Here is a tiny trained network, its code and every weight. The questions are about switching its units off for an input and a class, where a switched-off unit gives its printed mean instead of its output.

import numpy as np


def w(rows, s, z=0):
    codes = np.array(rows[::2]) - 128.0
    scale = np.full(codes.shape[1], s)
    scale[-1] = z or s
    return codes * scale


def f(y):
    return y / 2 * (1 + np.tanh(0.7978845608 * (y + 0.044715 * y**3)))


def log_softmax(a):
    a = a - a.max(-1, keepdims=True)
    return a - np.log(np.exp(a).sum(-1, keepdims=True))


def net(x, mask):
    res = np.array(x, float).reshape(1, 2) / 4 @ E
    y = f(res @ A[0][:, :-1].T + A[0][:, -1])
    res = res + np.where(mask, y, B[0][:, -1]) @ B[0][:, :-1]
    return log_softmax(res[-1] @ U[:, :-1].T + U[:, -1])


A, B = {}, {}
E = w([
[120,79,77,7],'x0',
[166,95,60,190],'x1',
],0.011)
A[0] = w([
[97,163,169,181,7],'neuron 0',
[93,44,120,76,22],'neuron 1',
[132,102,84,43,127],'neuron 2',
[44,171,250,49,5],'neuron 3',
[154,208,140,165,18],'neuron 4',
[171,81,43,171,1],'neuron 5',
[129,93,91,161,23],'neuron 6',
],0.014,0.0085)
B[0] = w([
[113,171,83,208,161],'neuron 0',
[105,191,98,252,180],'neuron 1',
[88,159,159,155,251],'neuron 2',
[136,77,44,115,255],'neuron 3',
[100,175,104,195,157],'neuron 4',
[151,103,53,126,171],'neuron 5',
[175,113,40,193,130],'neuron 6',
],0.021,0.0087)
U = w([
[83,233,128,190,81],'0',
[160,10,6,116,89],'1',
[125,85,247,76,250],'2',
[190,133,167,93,82],'3',
],0.016,0.022)

Each question gives the input, the list of numbers given to net, and the class t.
The units are the neurons (one row each of A and B). Each row of codes is followed by its name. A weight is (code - 128) times the scale printed after its matrix; where a second scale follows, it is the last column's (A, B and U).
mask holds one flag per neuron, in row order. A switched-off neuron (its flag False) gives its mean, the last column of its row in B, instead of its output. The means were averaged over made-up inputs and are rounded, as every weight is.
A unit's drop is (log p(t) with every unit on - log p(t) with that unit switched off) / (log p(t) with every unit on - log p(t) with every unit switched off).
The circuit of an input: a set's keep is (log p(t) with only the set's units on - log p(t) with every unit switched off) / (log p(t) with every unit on - log p(t) with every unit switched off). Starting from all 7 units, units are removed one at a time, each time the one whose removal leaves the highest keep (on an exact tie, the one counted first), for as long as the keep stays at least 0.8.
circuit, biggest first: the units of the circuit, biggest drop first
k most important neurons: the k neurons with the biggest drops, biggest first
drop when u is switched off: that unit's drop, to one decimal
input [-5,7], class 1: 2 most important neurons : (neuron 5; neuron 2)
input [5,-4], class 0: circuit, biggest first : (neuron 2)
input [6,5], class 0: 2 most important neurons : (neuron 2; neuron 3)
input [-5,-6], class 1: 2 most important neurons : (neuron 3; neuron 2)
input [-3,1], class 2: 2 most important neurons : (neuron 3; neuron 1)
input [-4,6], class 1: 2 most important neurons : (neuron 2; neuron 5)
input [6,-4], class 0: 2 most important neurons : (neuron 2; neuron 1)
input [1,-4], class 1: 2 most important neurons : (neuron 3; neuron 2)
input [-6,8], class 1: 2 most important neurons : (neuron 5; neuron 2)
input [4,-3], class 0: 2 most important neurons : (neuron 2; neuron 1)
input [6,6], class 0: 3 most important neurons : (neuron 2; neuron 3; neuron 1)
input [8,-1], class 0: drop when neuron 5 is switched off : 0.0
input [2,-8], class 1: drop when neuron 3 is switched off : 2.1
input [-1,1], class 2: drop when neuron 3 is switched off : 0.3
input [7,7], class 0: drop when neuron 3 is switched off : 0.5
input [8,-7], class 0: circuit, biggest first : (neuron 1)
